Below is a small trained network, with its code and all its weights. Each question gives an input and a class and asks what happens when units are switched off, that is, made to give their printed mean instead of their output.

import numpy as np


def w(rows, s, z=0):
    codes = np.array(rows[::2]) - 128.0
    scale = np.full(codes.shape[1], s)
    scale[-1] = z or s
    return codes * scale


def norm(h):
    return h / np.sqrt((h * h).mean(-1, keepdims=True) + 1e-5)


def f(y):
    return y / 2 * (1 + np.tanh(0.7978845608 * (y + 0.044715 * y**3)))


def log_softmax(a):
    a = a - a.max(-1, keepdims=True)
    return a - np.log(np.exp(a).sum(-1, keepdims=True))


def net(x, mask):
    res = np.array(x, float).reshape(1, 4) / 4 @ E
    u = 0
    for l in range(2):
        y = f(norm(res) @ A[l][:, :-1].T + A[l][:, -1])
        res = res + np.where(mask[u : u + 9], y, B[l][:, -1]) @ B[l][:, :-1]
        u += 9
    return log_softmax(norm(res)[-1] @ U[:, :-1].T + U[:, -1])


A, B = {}, {}
E = w([
[255,151,73,108,48,179,74,163,202],'x0',
[101,159,204,155,217,179,142,175,60],'x1',
[71,52,165,123,141,101,17,157,99],'x2',
[133,82,142,172,101,160,139,172,144],'x3',
],0.0089)
A[0] = w([
[139,166,168,133,149,105,131,115,121,73],'L0N1',
[139,109,81,94,103,144,162,103,171,245],'L0N2',
[81,109,151,151,114,114,91,99,133,137],'L0N3',
[169,122,143,134,105,93,10,176,82,2],'L0N4',
[81,149,133,176,90,76,236,100,102,174],'L0N5',
[55,65,131,152,110,73,112,100,131,148],'L0N6',
[142,134,132,125,133,124,64,168,136,47],'L0N7',
[203,201,152,151,190,235,121,146,92,230],'L0N8',
[128,154,206,181,167,121,104,123,93,179],'L0N9',
],0.011,0.0034)
B[0] = w([
[124,90,117,134,88,191,112,114,154,137],'L0N1',
[190,124,84,142,115,127,120,157,51,205],'L0N2',
[169,155,149,132,151,115,42,139,126,172],'L0N3',
[70,72,145,99,140,88,214,149,139,185],'L0N4',
[112,7,86,67,126,73,130,187,186,211],'L0N5',
[175,156,141,187,213,109,56,103,176,217],'L0N6',
[58,48,90,95,139,103,163,143,151,150],'L0N7',
[75,142,136,175,147,143,141,39,173,254],'L0N8',
[116,164,155,86,55,198,181,123,72,211],'L0N9',
],0.011,0.0092)
A[1] = w([
[60,110,166,68,110,149,174,143,176,2],'L1N1',
[96,105,176,91,126,104,101,152,76,56],'L1N2',
[141,84,95,83,141,18,95,165,116,59],'L1N3',
[94,142,188,123,190,96,27,156,150,169],'L1N4',
[74,76,100,6,109,112,150,54,133,227],'L1N5',
[136,215,166,206,174,108,90,78,234,83],'L1N6',
[205,176,73,180,88,158,176,114,75,140],'L1N7',
[125,211,213,142,116,165,71,181,2,72],'L1N8',
[133,174,166,124,140,122,80,52,193,148],'L1N9',
],0.0088,0.003)
B[1] = w([
[64,176,97,95,130,208,226,83,132,194],'L1N1',
[128,151,122,134,77,167,108,87,78,158],'L1N2',
[236,49,97,218,163,117,83,255,144,237],'L1N3',
[131,241,114,126,67,209,175,69,98,254],'L1N4',
[66,83,155,155,112,87,151,196,140,253],'L1N5',
[150,100,134,200,184,107,72,17,220,226],'L1N6',
[129,236,193,20,120,94,152,84,137,224],'L1N7',
[225,108,115,68,102,142,55,240,40,185],'L1N8',
[134,146,107,210,154,173,79,130,111,198],'L1N9',
],0.0086,0.0062)
U = w([
[172,45,84,147,142,48,85,210,138,180],'0',
[144,146,122,236,188,134,58,44,163,211],'1',
[6,87,139,135,143,144,176,117,130,212],'2',
[116,160,155,110,122,186,77,150,30,6],'3',
[181,198,96,65,79,97,149,91,123,4],'4',
],0.014,0.002)

Each question gives the input, the list of numbers given to net, and the class t.
The units are the neurons (one row each of A and B). Each row of codes is followed by its name. A weight is (code - 128) times the scale printed after its matrix; where a second scale follows, it is the last column's (A, B and U).
mask holds one flag per neuron, layer by layer. A switched-off neuron (its flag False) gives its mean, the last column of its row in B, instead of its output. The means were averaged over made-up inputs and are rounded, as every weight is.
A unit's drop is (log p(t) with every unit on - log p(t) with that unit switched off) / (log p(t) with every unit on - log p(t) with every unit switched off).
The circuit of an input: a set's keep is (log p(t) with only the set's units on - log p(t) with every unit switched off) / (log p(t) with every unit on - log p(t) with every unit switched off). Starting from the 12 units with the biggest drops (on a tie, the unit counted first), units are removed one at a time, each time the one whose removal leaves the highest keep (on an exact tie, the one counted first), for as long as the keep stays at least 0.8.
units of the circuit, in order: the units of the circuit, biggest drop first
most important unit: the unit with the biggest drop
k most important neurons: the k neurons with the biggest drops, biggest first
top k neurons in layer l: the k neurons of layer l with the biggest drops, biggest first
drop of u: that unit's drop, to one decimal
input [-1,-1,-6,-4], class 0: units of the circuit, in order : [L0N5]
input [1,3,7,-7], class 2: 2 most important neurons : [L0N4; L0N7]
input [-6,0,8,-2], class 1: top 3 neurons in layer 0 : [L0N6; L0N2; L0N3]
input [2,7,2,-4], class 2: 2 most important neurons : [L0N8; L0N9]
input [-3,6,4,5], class 3: units of the circuit, in order : [L0N9; L1N8]
input [1,8,8,-5], class 2: 2 most important neurons : [L0N4; L0N7]
input [4,1,7,5], class 2: top 2 neurons in layer 0 : [L0N4; L0N2]
input [4,-2,0,3], class 4: 2 most important neurons : [L0N5; L1N7]
input [-5,-1,1,1], class 1: 2 most important neurons : [L0N6; L1N4]
input [-1,8,-6,-6], class 2: units of the circuit, in order : [L0N6; L0N5]
input [0,-2,0,2], class 0: top 2 neurons in layer 1 : [L1N4; L1N1]
input [0,2,-7,-6], class 2: units of the circuit, in order : [L0N5; L1N5]
input [6,-3,-2,5], class 4: 2 most important neurons : [L0N5; L1N7]
input [8,5,-8,-5], class 1: most important unit : L0N8
input [-2,0,-1,7], class 0: 2 most important neurons : [L0N5; L0N8]
input [0,2,7,6], class 3: 3 most important neurons : [L0N8; L0N5; L0N3]
input [-4,-1,8,0], class 1: 3 most important neurons : [L0N6; L1N6; L0N2]
input [-6,-6,0,-5], class 0: 3 most important neurons : [L0N5; L0N8; L1N3]
input [-7,0,6,3], class 1: 2 most important neurons : [L0N6; L0N2]
input [3,1,1,5], class 2: most important unit : L0N6
input [-5,4,7,3], class 3: top 2 neurons in layer 0 : [L0N9; L0N8]
input [-5,4,6,-2], class 3: drop of L0N9 : 0.2
input [-7,-5,3,4], class 1: drop of L0N6 : 2.2
input [-2,-2,7,8], class 1: drop of L0N6 : 2.1
